[144 150 114 140  93 128 138 123 147 124] = E
[ 99  94 187 136  85 129 106 129 169 142] = P
[129 154  92 180 151 113 150  87 122 122] = R
[ 89  91 103 151 124 102 105 128 148 110] = N
[192 140 124 182 136 120 134 106 153 138] = M
[103 125 119 103 123  37 149 109 142 126] = J
[ 99  91 139 130 102 135  91 108 178 107] = D
[103 125 119 103 123  37 149  39 114 137] = A
[125 140 134 141 153 106 138 182 136 124] = U
[109 123  90 148 159 121 134  84 159 109] = H
[129 109  96 183 149 111 118  74 139 114] = X
[192 140 124 182 136 141 134 106 153 138] = Y
find: [140 124 182 136 141 134 106 153 138]
Y
find: [103 125 119 103 123  37 149 109 142 126]
J
then: [180 151 113 150]
[ 87 122]
present: [129 106]
yes

[131 124 147 173 122] = G
[130 124 147 133 148] = L
[125 167 147 224 126] = S
find: [131 124 147 173 122]
G
common L S: 
[147]
find: [130 124 147 133 148]
L
present: [126 224 147]
no
present: [125 167 147]
yes

[132  86 139 109  78 100  91  94 122 126 103 138 127 119 142 120 114 195
 133 125 119 142 121 132 120 124 123 132 105 142 137 125 133 118 124 128
 132 120 125 125 127 136 129 123 130 120] : B
[206 105 140 125  91  74 169 135  95  71  90  99  77  80 131  52  61 195
  93 133  53 145 132 120 123 105 124 121 132  86 139 109  78 100  89  94
 122 101 135 111 141 140 135  77 110 114] : Q
[119 130 135 143 118 130 135 141 135 126 132 138 127 119 142 117 114 120
 133 125 119 142 121 132 120 124 123 132 105 142 137 125 133 118 132 133
 132 120 125 125 127 136 129 123 130 120] : C
[119 130 135 143 118 130 135 141 135 126 103 138 127 119 142 120 114 120
 133 125 119 142 121 132 120 124 123 132 105 142 137 125 133 118 132 128
 132 120 125 125 127 136 129 123 130 120] : V
find: [119 130 135 143 118 130 135 141 135 126 132 138 127 119 142 117 114 120
 133 125 119 142 121 132 120 124 123 132 105 142 137 125 133 118 132 133
 132 120 125 125 127 136 129 123 130 120]
C
find: [132  86 139 109  78 100  89  94 122]
Q
step -1: [206 105 140]
[205 104 139]
find: [119 130 135 143 118 130 135 141 135 126 103 138 127 119 142 120 114 120
 133 125 119 142 121 132 120 124 123 132 105 142 137 125 133 118 132 128
 132 120 125 125 127 136 129 123 130 120]
V
find: [132  86 139 109  78 100  91  94 122 126 103 138 127 119 142 120 114 195
 133 125 119 142 121 132 120 124 123 132 105 142 137 125 133 118 124 128
 132 120 125 125 127 136 129 123 130 120]
B
present: [120 125 125]
yes

[142 155 115 147 147 135 130 154 102 174] : T
[142 147 119 122 147 135 130 163 134 125] : F
[148 155 115 119 129 131 124 134 126 122] : K
[142 155 115 128 147 135 148 154 135 126] : W
find: [142 155 115 128 147 135 148 154 135 126]
W
step -1: [115 147]
[114 146]
find: [115 119]
K
then: [129 131 124]
[134 126]
find: [142 155 115 147 147 135 130 154 102 174]
T
present: [129 147 135 148 154]
no

[ 99 185 112 128 143] -> disi
[154 211 176 159 110] -> mur
[112 103 144 133 202] -> modov
[154 137 148 107 143] -> Dagu
[154 211  76 139 136] -> dil
[211 177 151 173 163] -> tata
then: [211 176]
[159 110]
find: [154 211 176 159 110]
mur
present: [185 112 128 142]
no
find: [154 211  76 139 136]
dil
common disi modov: 
[112]

[ 77 158  71  73 123 122 120 124 125 125 121 124 121 119 121 118 154 184
 194  79 138  82 103  97  78  80] = Fekif
[ 97  70  92 110 136 165 106  67 167 179 168 119 157 132 165 188  48  93
 123 179  45  86 156  52 102 154] = dopud
[148  73 138 154 184 194  80 138  82 103  97  78 118 137 117 130 125 128
 124 115 133 125 122 124 128 131] = Fud
[121 122 122 121 121 124 125 123 120 121 119 118 121 125 122 124 122 121
 120 121 122 122 123 123 122 124] = Vusib
present: [138  82 103]
yes
step -1: [154]
[153]
find: [119 121 118 154 184 194  79 138  82 103  97  78]
Fekif
find: [ 97  70  92 110 136 165 106  67 167 179 168 119 157 132 165 188  48  93
 123 179  45  86 156  52 102 154]
dopud
step +1: [124 122 121]
[125 123 122]
find: [121 124 125 123 120 121 119 118 121 125 122 124]
Vusib
find: [148  73 138 154 184 194  80 138  82 103  97  78 118 137 117 130 125 128
 124 115 133 125 122 124 128 131]
Fud

[137 116 123 135 121 124 141 114 128 153 145 157 146 121 134 156 128 128
 127 128 154 131 171 128 133 161 156 167  95 134] -> Nusa
[148 116 123 135  93 128 128 132 128  51 145  37 109 167 140  94 138 106
 128  60 223 172 128 117 214  68 117 117 217 134] -> Rusuz
[148 144 128 135 121 124 129 116 128 153 137 157 146 121 143 134 109 163
 127 184  71  99 135 120 106 161 142 117  95 134] -> gan
[148  97 123 135 121 124 141 116 128 222 156 157 146 121 166  94 109 163
 128  60  71 166 135  78 133 161 192 117  95 134] -> Mipim
[148 128 144 135 121 124 141 140 128 147 128 157 128 121 166  80  71 170
 106 135  71  99 106 184 117 142 161 120  95 122] -> digab
[137 116 123 135 121 124 141 114 128 153 145 157 146 121 134 156 128 128
 127 128 154  61 171 128 133  60 156 167  95 134] -> bip
then: [184  71  99 135 120 106 161 142 117]
[ 95 134]
find: [135  93 128 128 132 128  51 145]
Rusuz
then: [161 120]
[ 95 122]
find: [148 116 123 135  93 128 128 132 128  51 145  37 109 167 140  94 138 106
 128  60 223 172 128 117 214  68 117 117 217 134]
Rusuz
present: [148 144]
yes
step -1: [106]
[105]
find: [144 128]
gan

[200 181 148 170 169 155 144 139 142 130 150 130 187 139 140 135 136 134
 142 147 138 149 142 153 137 155 165 152 137 145 161 144 142 142 133 144
 147 177 129 162 128 132 135 135 153 160 149 137 147 139 128 154]  Ret
[166 135 175 165 140 136 141 159 169 139 165 132 213 151 143 152 159 148
 161 169 152 189 142 183 159 182 200 181 148 170 171 155 144 165 140 163
 184 192 131 208 131 137 151 141 181 199 143 123 171 165 133 173]  nepin
[148 126 161 139 145 138 161 130 139 142 158 132 211 147 141 136 139 133
 138 149 146 139 150 163 152 163 184 159 143 180 169 146 139 157 129 157
 143 178 130 188 126 139 155 138 158 168 166 130 151 157 133 173]  nufud
find: [200 181 148 170 169 155 144 139 142 130 150 130 187 139 140 135 136 134
 142 147 138 149 142 153 137 155 165 152 137 145 161 144 142 142 133 144
 147 177 129 162 128 132 135 135 153 160 149 137 147 139 128 154]
Ret
find: [148 126 161 139 145 138 161 130 139 142 158 132 211 147 141 136 139 133
 138 149 146 139 150 163 152 163 184 159 143 180 169 146 139 157 129 157
 143 178 130 188 126 139 155 138 158 168 166 130 151 157 133 173]
nufud
find: [139 165 132]
nepin
find: [139 142 130]
Ret
find: [200 181 148 170 171 155]
nepin
then: [178 130 188]
[126 139]

[105 125 111 105] : pedir
[146  78 137 205] : lofu
[111 138 128 138] : sapa
step -1: [125]
[124]
step +1: [138]
[139]
common sapa pedir: 
[111]
find: [111 138]
sapa
present: [205 137]
no

[145 116 144 126] = vinu
[ 54 144 144 122] = Zumig
[ 54 116 144 107] = fovem
find: [145 116 144 126]
vinu
find: [ 54 116]
fovem
common vinu Zumig: 
[144]
find: [144 144 122]
Zumig
find: [ 54 116 144 107]
fovem
present: [144  54]
no

[138  89 113 165 145  77 187 159 146 109 158 152  73 158  85 155 189  94
 135 146 136 131  71 105 128  61] = lat
[180 192 191  99 139 127  85  76 190  66  71 136 172  77 153 155  67 105
 131 146  94 135  71 136  70  73] = Supus
[180 192 191  99 139 127  85  76 190 109  71 136 172  77 153 155  67 105
 131 146  94 135  71 161  70  73] = Gavi
[127 135 181 139  74 140 128  77 180 167 182 202 100 145 111 151  67  71
 182 142  61 133 118  60  55  59] = kifeg
find: [138  89 113 165 145  77 187 159 146 109 158 152  73 158  85 155 189  94
 135 146 136 131  71 105 128  61]
lat
find: [180 192 191  99 139 127  85  76 190  66  71 136 172  77 153 155  67 105
 131 146  94 135  71 136  70  73]
Supus
then: [105 131 146  94 135  71 136]
[70 73]
present: [109  72]
no
then: [113 165 145  77 187 159 146 109 158 152  73]
[158  85]

[166 135 126  77 136] : porop
[119 186  76 136  98] : lefi
[135 144 164  85 103] : rel
[101 126  78 117  87] : sot
present: [136 144 164  85 103]
no
common porop lefi: 
[136]
present: [144 164]
yes
find: [135 126  77]
porop

[155 133 166 115 131 153 149 129 133 137 119 109 119 110 120 141 165 146
 132 113 125 112 138 112 131 120 124 136 122 119 135 129 147 148 112 152
 142 142 163 129 112 120 106  98 146 132 144 115  98 137 127 129 144 143] = vifef
[166 176  93 180 116 119  94 166 170 174  90 111 129 156 142 162 141 113
 174 158 141 209 182 145 109 140 153 109 144 165  86 124 141 138 137 107
 107 156 165 142 114 181  85 120 136  79 159 157 151 143 165 130 173 127] = tisan
[145 207 103 135 115 133  91 164 160 169  91 115 126 138 136 163 143 119
 180 155 149 210 160 152 105 121 154 110 160 158  90 100 124 131 140 109
 115 140 162 134 102 186  94 112 127 110 160 164 151 146 165 114 180 125] = dula
step -1: [112]
[111]
step -1: [129]
[128]
find: [155 133 166 115 131 153 149 129 133 137 119 109 119 110 120 141 165 146
 132 113 125 112 138 112 131 120 124 136 122 119 135 129 147 148 112 152
 142 142 163 129 112 120 106  98 146 132 144 115  98 137 127 129 144 143]
vifef
step +1: [143]
[144]

[151 199  97 127 126 160 146  73 112 173 124 110 171 107  67 122  79 136
 140 141 149  97 116  96 134] = motup
[122  95 108  93  86 112 133 111 134 151  60 154 153 160 114 112 172 138
 156 123  56 130 103 102  93] = melan
[122  85 169  91 117 148 126 136 162 108 102 147 141 130 152 140 177 121
 172 125  99 149 158 144 162] = zili
[ 93  92 114 145 118 120 137 175 120 123 112 125 141 154 151 137 161  98
 140 112  72 159 119  68  90] = rutud
[ 88  92  30 128 120 131 144 140 128 165 165 111 121 115 165 132  76 100
 134 180 134 161 155 102  86] = teb
[ 97 122  46 162 134 102 121 104 121 153 116 145 163 119  98 107 111 164
 131 131 153 138  80 115 110] = letas
[ 84 124  50 183 145 104 124 119 113 141 112 130 159 120 114 116 113 145
 122 123 152 146  81  92 105] = Siz
[ 88 103  29 119 108 126 149 142 123 172 124 107 139 115 147 132  98 100
 140 174 117 139 121  73  88] = mil
[107 159  72 111 150 153 131  62 127 113  97 116 160  77 167 102 133 122
 156 150 189 120 108 120 200] = dolo
[154 156 149 113 134 148 107  92 111 104  80 150 164 148 130  89 169 128
 162  88 107 128 123 125 135] = nor
find: [102 121 104 121 153 116 145 163]
letas
find: [ 89 169 128 162  88 107 128 123]
nor
find: [154 156 149 113 134 148 107  92 111 104  80 150 164 148 130  89 169 128
 162  88 107 128 123 125 135]
nor
present: [169  91]
yes

[170 101 171 109 116 143 213 142 181 108 178 163 180  51  83  80 134  96
 199  75  67  57 131 125 203  50 146 206 203 119  50 125 125 146 190 180
 186 147 192 212  63  75  98 126 169  70 138]  tizur
[199  93 213 109 205  63 205 122  99  53  79 102  84 136 100 137  76  64
 197 197 215 163 173  84 158  71  95 175 169 134  47  99  89  93  77 150
 107  93 142 145  78 190 211 213  87  61 189]  bibi
[ 76  94 141 103 104 107 165 133  89 174 178 155 110 180 213  83 101 206
 143 134 176  66  48  48 166 112 147 159  83  71 130 167 212  60 108 156
  57 151 133 137 174 143 108 147  55 189 188]  gatip
[199  93 213  47 205  63 205 122  99  53  79 102  84 136 100  98  76  64
 197 197 215 163 173  84 158  71  95 175 169 134  47  99  89  93  77 150
 107  93 142 145  78 190 211 213  87  61 189]  gadi
[113 181  43 149 177 158 168 197 170  86 102 100 158 176 184  45 192 199
  63 203  74  96 124  55  74 150 146 194 152  99 146  62 199  63 185  79
  48 131  90  97  70  52 135 182 180 211 185]  ropa
[170 101 171 109 116 143 213 142 181 108 178 163 180  51  83  80 134  96
 199  75  67  57 131 125 203  50 146 206 203 119  50 125 125 146 190 180
 186  65 168 167 119 213  56 194 191  87  44]  vib
find: [199  93 213  47 205  63 205 122  99  53  79 102  84 136 100  98  76  64
 197 197 215 163 173  84 158  71  95 175 169 134  47  99  89  93  77 150
 107  93 142 145  78 190 211 213  87  61 189]
gadi
present: [ 99 152]
no

[ 79 137 129  87 119 132 139 179 134 113 141 106 125 112  90 151 119 122
 132 124 126 138] = Dopa
[ 85 126 224 116 115 103 129  84 131 116 123 133 129 125  58 115 120 159
 112 116 121 146] = bonif
[153 126 167 128 140 179 119 150 136  90 140 117 134 118 119 147 133 118
 113 116 100 113] = Rezem
[ 83 112 138 128 141 132 116 129 177 116 132 173 154 135 171 154 132 131
 146 127  99 119] = Pena
[127 124 132  97 123 143 138 132 158 139 111 147 145 133 103  85 127 154
 110 104 125 128] = riz
find: [115 103 129]
bonif
then: [133 129]
[125  58]

[ 87 141 103  97 139 172 110 146 130  80 170 129]  gis
[ 73 125 137 132 117 103 149 148 106 149 129 135]  Mipen
[198 113 127 144 130  88 149 156 119 148  86 134]  Boguk
[178 123 109 131 123 163 105 120 178 144 180 163]  Gaku
[101 130 133 126 124 137 133 119 147 133  95 162]  Far
[ 99 139 149 130 137 136 123 124 116 104 173 124]  Peziv
[108 133 153 100 129 121 157 118 180 167 122 111]  nedon
[176 121 121 154 123 181 154 149 102 103 133 106]  Zok
[ 45 129 119 125 114 148 129 124 131 118 120 164]  lupi
present: [130 137 136 123 124]
yes
find: [110 146 130  80 170]
gis

[128 127 125 127 130 129 127 127 129]  bovum
[132 126 123 130 133 128 127 126 126]  Biga
[ 98 145 160 102 126  73 211 121 153]  Daru
[ 75 211 121 102 131 129 126 127 129]  sen
[135 141 116 134 127 128 123 123 121]  pibem
[143 117 120 141 130 144  94 120 150]  niv
common Biga Daru: 
[126]
step +1: [121 102 131]
[122 103 132]
find: [ 73 211 121 153]
Daru

[178 145 199 171] : Gobu
[178 145 200 121] : vap
[178 200 200 115] : bog
find: [178 200 200 115]
bog
common Gobu bog: 
[178]
present: [171 199 145]
no
find: [178 145 200 121]
vap

[109 128 141 128 139 166 111 151 148 169 144 168 168 124 134 188 111 101
 125 137 114 111 129 143 114 139 131 145 180 122  82 156 112 125 122 141
 138 137 129 122 143 130 145] : Bes
[140 122 139 115 112 119 131 173 147 103 150 105  93 136 128 133 134 153
 152 107 124 121 105  86 132 128  98 101 139 161 148  89 118 137  38 140
 122 106  97 186  86  95 121] : Vuted
[135  95 123 138 144 104 150 125 119  70 120 100 159 137 126  92 147 156
 142 105 137 125 139 107 147 117 123  91  60 134 168  98 138 126 114 107
 126 109 133 146 129 122 130] : Mino
[173 147 103 150 108 150 106 164 150 171 153 140 128 124 133 168 110 116
 130 139 115 129 103 114 109 141 111 155 200 144 101 135 113 136 121 133
 137 111 108 168 114 107 150] : tos
[135  95 123 138 144 104 150 125 119  70 120 100 159 137 126  92 147 156
 142 105 137 125 139 107 147 117 123  91  60 134 168  98 138 126  30 128
 114 131 128 126 107 130 103] : zem
then: [173 147 103 150 105]
[ 93 136]
then: [105  86 132 128  98 101 139]
[161 148]

[ 57 127  72  72] : Vutu
[ 28 117  60 127] : gita
[135 110  59 123] : nofeg
[183 147  71 144] : Nuzaz
step -1: [ 57 127]
[ 56 126]
find: [ 60 127]
gita

[155 178 214 197 129  52 132 180 181 101 121 115 110 169 162] -> puz
[181  91 191 192 160 224 160 134  73 141 215 129 152 190 119] -> poz
[195 130 224 133 134  73 141 215  51 167 214  85 202  68 133] -> Gil
present: [ 91 191 192]
yes
find: [155 178 214 197 129  52 132 180 181 101 121 115 110 169 162]
puz
then: [192 160 224 160 134  73 141 215]
[129 152]
common Gil puz: 
[214]
find: [132 180]
puz
find: [195 130 224 133 134  73 141 215  51 167 214  85 202  68 133]
Gil

[45 57 59 59 68 31] = pob
[101 103 167  59  68  59] = laro
[ 45  57  59 195  52 101] = bura
present: [195  51]
no
find: [ 45  57  59 195  52 101]
bura

[116 182 117 143 219 178 196 116 181] : Nozat
[213 130  72 126  86 205 196  87 145] : Zalo
[116 144 178 177 143 219  58 114  73] : kolab
[116 144 181 143 219 178 177 114 139] : felo
common Nozat Zalo: 
[196]
present: [145  87]
no
then: [181 143 219 178 177]
[114 139]
find: [116 144 181 143 219 178 177 114 139]
felo
present: [178 144 116]
no

[151  98 153  43]  Lik
[151 151 121 155]  zemes
[147 127  43 153]  Luko
find: [153  43]
Lik
find: [151  98]
Lik
find: [147 127]
Luko
step +1: [151  98]
[152  99]
common Lik zemes: 
[151]

[144 107 143 109 109 160 158 148  90  49] : minu
[149  89 154  94 104 172 164 151  74  45] : Tuf
[137 109 143 109 160 158 107 156  95  31] : sanu
then: [109 109 160 158]
[148  90]
present: [143 109 109 160]
yes
step -1: [109 143 109 160]
[108 142 108 159]
step +1: [107]
[108]
find: [107 143 109 109 160 158]
minu
then: [ 94 104 172 164]
[151  74]

